Here is a tiny trained network, its code and every weight. The questions are about switching its units off for an input and a target symbol, where a switched-off unit gives its printed mean instead of its output.

import numpy as np


def w(rows, s, z=0):
    codes = np.array(rows[::2]) - 128.0
    scale = np.full(codes.shape[1], s)
    scale[-1] = z or s
    return codes * scale


def f(y):
    return y / 2 * (1 + np.tanh(0.7978845608 * (y + 0.044715 * y**3)))


def softmax(a):
    e = np.exp(a - a.max(-1, keepdims=True))
    return e / e.sum(-1, keepdims=True)


def log_softmax(a):
    a = a - a.max(-1, keepdims=True)
    return a - np.log(np.exp(a).sum(-1, keepdims=True))


def net(x, mask):
    ids = ['ΓΘΞΦΩεμπτ'.index(c) for c in x.split()]
    T = len(ids)
    res = E[ids] + P[:T]
    q, k, v = (res @ M[0].T for M in (Q, K, V))
    z = softmax(np.where(np.tri(T) > 0, q @ k.T / 4**0.5, -1e9)) @ v
    res = res + np.where(mask[0], z, O[0][:, -1]) @ O[0][:, :-1]
    y = f(res @ A[0][:, :-1].T + A[0][:, -1])
    res = res + np.where(mask[1:13], y, B[0][:, -1]) @ B[0][:, :-1]
    return log_softmax(res[-1] @ U[:, :-1].T + U[:, -1])


Q, K, V, O, A, B = {}, {}, {}, {}, {}, {}
E = w([
[112,107,106,180,128,105,74,134,233,150,155],'Γ',
[159,109,103,112,112,113,35,128,40,121,71],'Θ',
[77,175,77,123,179,125,72,176,199,87,160],'Ξ',
[13,159,194,165,127,17,233,170,116,183,51],'Φ',
[138,91,160,192,149,169,145,48,178,133,184],'Ω',
[122,176,122,77,160,162,91,130,33,75,107],'ε',
[98,3,112,29,92,71,57,118,173,168,112],'μ',
[86,109,167,131,155,175,154,11,106,106,173],'π',
[192,63,109,155,83,87,65,172,176,182,95],'τ',
],0.016)
P = w([
[190,138,186,117,82,118,65,78,136,117,183],'0',
[141,71,140,123,41,87,115,132,48,119,167],'1',
[115,103,209,114,46,121,17,118,166,124,134],'2',
[94,61,82,117,188,171,62,83,105,96,8],'3',
[144,182,90,92,175,102,65,138,54,226,203],'4',
[161,157,9,148,192,122,207,138,105,248,128],'5',
],0.012)
Q[0] = w([
[164,105,72,131,160,193,172,122,162,102,28],'head 0',
[107,111,73,127,232,87,139,83,126,154,60],'head 0',
[171,103,177,110,68,147,51,100,176,3,121],'head 0',
[158,121,114,106,49,104,199,115,170,71,85],'head 0',
],0.012)
K[0] = w([
[136,77,52,130,159,87,222,136,90,147,114],'head 0',
[35,78,131,183,103,137,182,204,98,104,115],'head 0',
[252,181,77,66,123,61,140,93,116,159,254],'head 0',
[165,93,14,143,164,149,103,88,122,103,136],'head 0',
],0.0098)
V[0] = w([
[242,104,134,115,100,217,133,160,26,193,85],'head 0',
[204,140,105,254,113,145,163,104,137,157,139],'head 0',
[80,228,82,78,160,145,108,204,81,90,136],'head 0',
[221,106,58,141,113,76,93,199,242,170,83],'head 0',
],0.0089)
O[0] = w([
[122,156,134,77,108,138,82,188,28,196,147,85],'head 0',
[179,158,128,144,221,113,154,122,113,198,133,42],'head 0',
[103,73,246,114,138,85,59,89,164,68,201,12],'head 0',
[150,74,172,194,150,141,171,185,75,140,98,143],'head 0',
],0.013,0.012)
A[0] = w([
[93,64,60,140,102,92,119,173,149,178,197,253],'neuron 0',
[158,158,28,100,172,135,87,93,161,139,163,88],'neuron 1',
[114,36,161,138,91,117,37,104,183,203,112,248],'neuron 2',
[63,190,62,40,36,199,78,42,219,95,180,72],'neuron 3',
[116,94,65,85,167,80,166,118,126,142,128,112],'neuron 4',
[68,96,125,200,20,79,102,90,107,69,109,32],'neuron 5',
[252,89,131,176,164,148,152,107,219,119,102,143],'neuron 6',
[213,95,178,98,197,67,160,81,167,2,134,87],'neuron 7',
[95,38,77,121,107,207,84,197,121,99,190,122],'neuron 8',
[165,106,61,77,79,186,109,85,169,19,123,181],'neuron 9',
[111,151,163,155,174,23,186,129,73,202,68,177],'neuron 10',
[179,118,44,135,134,244,233,195,96,163,61,62],'neuron 11',
],0.0056,0.0032)
B[0] = w([
[120,186,158,168,146,152,116,73,85,102,98,183],'neuron 0',
[116,106,138,105,172,79,96,134,116,128,162,174],'neuron 1',
[161,149,102,171,146,136,124,137,115,89,137,175],'neuron 2',
[181,147,134,146,102,109,185,152,61,119,132,226],'neuron 3',
[167,96,141,148,134,169,135,113,136,135,140,154],'neuron 4',
[115,132,114,82,159,137,130,135,156,163,155,180],'neuron 5',
[99,144,149,110,131,132,92,80,95,113,109,160],'neuron 6',
[108,139,116,124,144,109,98,145,99,255,124,140],'neuron 7',
[133,127,191,138,140,175,113,121,139,144,174,180],'neuron 8',
[81,70,128,114,119,82,170,185,120,159,134,214],'neuron 9',
[178,188,162,61,130,130,141,110,155,72,131,152],'neuron 10',
[160,110,132,119,115,95,104,131,172,108,174,254],'neuron 11',
],0.0097,0.02)
U = w([
[129,61,97,197,175,76,101,47,97,38,66,247],'Γ',
[101,139,84,163,143,212,62,80,23,252,107,240],'Θ',
[63,39,149,153,240,17,100,169,132,234,158,188],'Ξ',
[79,127,147,54,80,88,122,90,173,209,89,143],'Φ',
[143,93,26,20,136,135,51,63,211,220,224,55],'Ω',
[125,62,116,53,100,83,47,76,141,85,242,2],'ε',
[118,8,14,139,23,183,105,146,183,204,202,131],'μ',
[97,88,59,161,108,36,187,101,57,249,91,116],'π',
[181,59,146,153,217,125,149,228,89,251,157,23],'τ',
],0.0032,0.0035)

Each question gives the input, a string of symbols that net reads in full, and the target symbol t.
The units are the heads (4 rows each of Q, K, V and O) and the neurons (one row each of A and B). Each row of codes is followed by its name. A weight is (code - 128) times the scale printed after its matrix; where a second scale follows, it is the last column's (O, A, B and U).
mask holds one flag per unit, heads first, then neurons. A switched-off unit (its flag False) gives its mean, the last column of its rows in O or B, instead of its output. The means were averaged over made-up inputs and are rounded, as every weight is.
A unit's drop is (log p(t) with every unit on - log p(t) with that unit switched off) / (log p(t) with every unit on - log p(t) with every unit switched off).
The circuit of an input: a set's keep is (log p(t) with only the set's units on - log p(t) with every unit switched off) / (log p(t) with every unit on - log p(t) with every unit switched off). Starting from the 12 units with the biggest drops (on a tie, the unit counted first), units are removed one at a time, each time the one whose removal leaves the highest keep (on an exact tie, the one counted first), for as long as the keep stays at least 0.8.
circuit, biggest first: the units of the circuit, biggest drop first
k most important neurons: the k neurons with the biggest drops, biggest first
drop of u: that unit's drop, to one decimal
input ε π Γ π μ Ω, target π: 3 most important neurons -> (neuron 3; neuron 11; neuron 9)
input μ Ω π μ, target Ω: circuit, biggest first -> (head 0; neuron 11; neuron 3)
input Γ π μ Ξ, target π: circuit, biggest first -> (neuron 3; head 0; neuron 9)
input μ Θ π Ξ, target Θ: circuit, biggest first -> (head 0; neuron 11)
input Ξ π Θ π Ξ, target Θ: 3 most important neurons -> (neuron 11; neuron 9; neuron 0)
input Θ μ π, target Θ: circuit, biggest first -> (head 0; neuron 11)
input μ Γ Θ π Γ π, target π: 4 most important neurons -> (neuron 3; neuron 11; neuron 9; neuron 8)
input Γ π μ π π μ, target π: circuit, biggest first -> (head 0; neuron 3; neuron 11; neuron 9)
input μ μ π, target μ: most important neuron -> (neuron 0)
input Ω π τ ε, target π: 2 most important neurons -> (neuron 3; neuron 9)
input τ ε Ξ π μ Ξ, target π: 3 most important neurons -> (neuron 3; neuron 11; neuron 9)
input Γ π μ μ, target π: 3 most important neurons -> (neuron 3; neuron 9; neuron 11)
input τ Ξ τ μ, target Ξ: 2 most important neurons -> (neuron 7; neuron 9)
input Ξ Γ Γ, target Ξ: most important neuron -> (neuron 7)
input Γ μ Ω μ μ, target Ω: 2 most important neurons -> (neuron 11; neuron 3)
input ε μ τ π, target μ: drop of head 0 -> 0.4
input Ω μ Γ, target Ω: drop of neuron 9 -> 0.1
input μ Γ ε Ξ Ξ, target ε: drop of head 0 -> 1.1
input Γ τ π π τ, target π: 2 most important neurons -> (neuron 3; neuron 11)
